-57, 4
-54, 1
-50, 14
->
-54, 1

-63, -5, -21, -72, -44
16, 48, -36, 41, 14
->
16, 48, -36, 41, 14

67, -8, -65, 6, 42
-7, -28, 25, 38, 45
41, 3, -30, 2, 30
->
-7, -28, 25, 38, 45

-16, 55, -26, -17, -26, 50, 51, 9, 17, 6, -19, -41, 55, 1, 38
12, 19, 18, -55, -32, -1, 39, -14, -18, -14, 15, -3, 22, 34, -23
-31, -54, 3, -1, 15, 0, -7, 3, 38, 19, 1, 5, -39, -40, 22
29, 53, -6, -2, -24, -16, 32, -26, -24, -23, -26, 1, 27, 34, -30
26, -18, -29, 8, -6, 7, 11, -30, 26, 10, 8, -3, 9, 36, 6
-40, 11, 33, 14, -37, 22, 14, 36, -29, -10, 35, -30, 17, -41, 18
->
12, 19, 18, -55, -32, -1, 39, -14, -18, -14, 15, -3, 22, 34, -23
29, 53, -6, -2, -24, -16, 32, -26, -24, -23, -26, 1, 27, 34, -30
-40, 11, 33, 14, -37, 22, 14, 36, -29, -10, 35, -30, 17, -41, 18

-37, 0, 25, 39
-70, -25, -3, 64
12, -33, -15, 25
-36, 45, 20, -45
-62, -23, 51, 16
-3, 26, -31, -7
22, -23, 33, -22
-28, -20, 28, -21
27, 23, -34, 52
9, 32, 19, 10
-18, 57, -5, -8
39, -19, 18, -49
->
-70, -25, -3, 64
-36, 45, 20, -45
-3, 26, -31, -7
-28, -20, 28, -21
9, 32, 19, 10
39, -19, 18, -49

-5, 11, -25, 7, 8, 10, -8, 23, 59, -8, -1, 25, 46
-23, -4, 2, 16, 8, -10, -12, 2, -10, -8, -39, -30, 4
2, 3, -11, -15, -4, -6, 17, -13, -10, -2, -1, 11, -3
-9, 25, 36, -6, -8, 10, 9, -8, 36, 37, 31, -17, 4
2, 3, -11, -20, -4, -6, 13, -13, -10, -8, 5, 11, -10
2, 7, 29, -2, -24, -22, -8, 13, 13, -14, -1, 11, -10
->
-23, -4, 2, 16, 8, -10, -12, 2, -10, -8, -39, -30, 4
-9, 25, 36, -6, -8, 10, 9, -8, 36, 37, 31, -17, 4
2, 7, 29, -2, -24, -22, -8, 13, 13, -14, -1, 11, -10

19, -56, -55, 12, 59, -11, 60, 29
17, -10, 2, 53, 24, -49, 28, 38
11, -56, -39, -20, 39, 18, 26, 43
14, -70, -64, -28, 25, 68, -15, 46
61, 42, -9, -28, -6, 26, -68, -37
-7, 16, 23, -25, 9, 36, -24, 19
58, 53, 17, -25, 13, -6, -38, -43
->
17, -10, 2, 53, 24, -49, 28, 38
14, -70, -64, -28, 25, 68, -15, 46
-7, 16, 23, -25, 9, 36, -24, 19

52, -17, -27
27, -57, -49
-59, -44, 61
20, -34, -29
-4, -25, 21
-22, 6, -33
->
27, -57, -49
20, -34, -29
-22, 6, -33
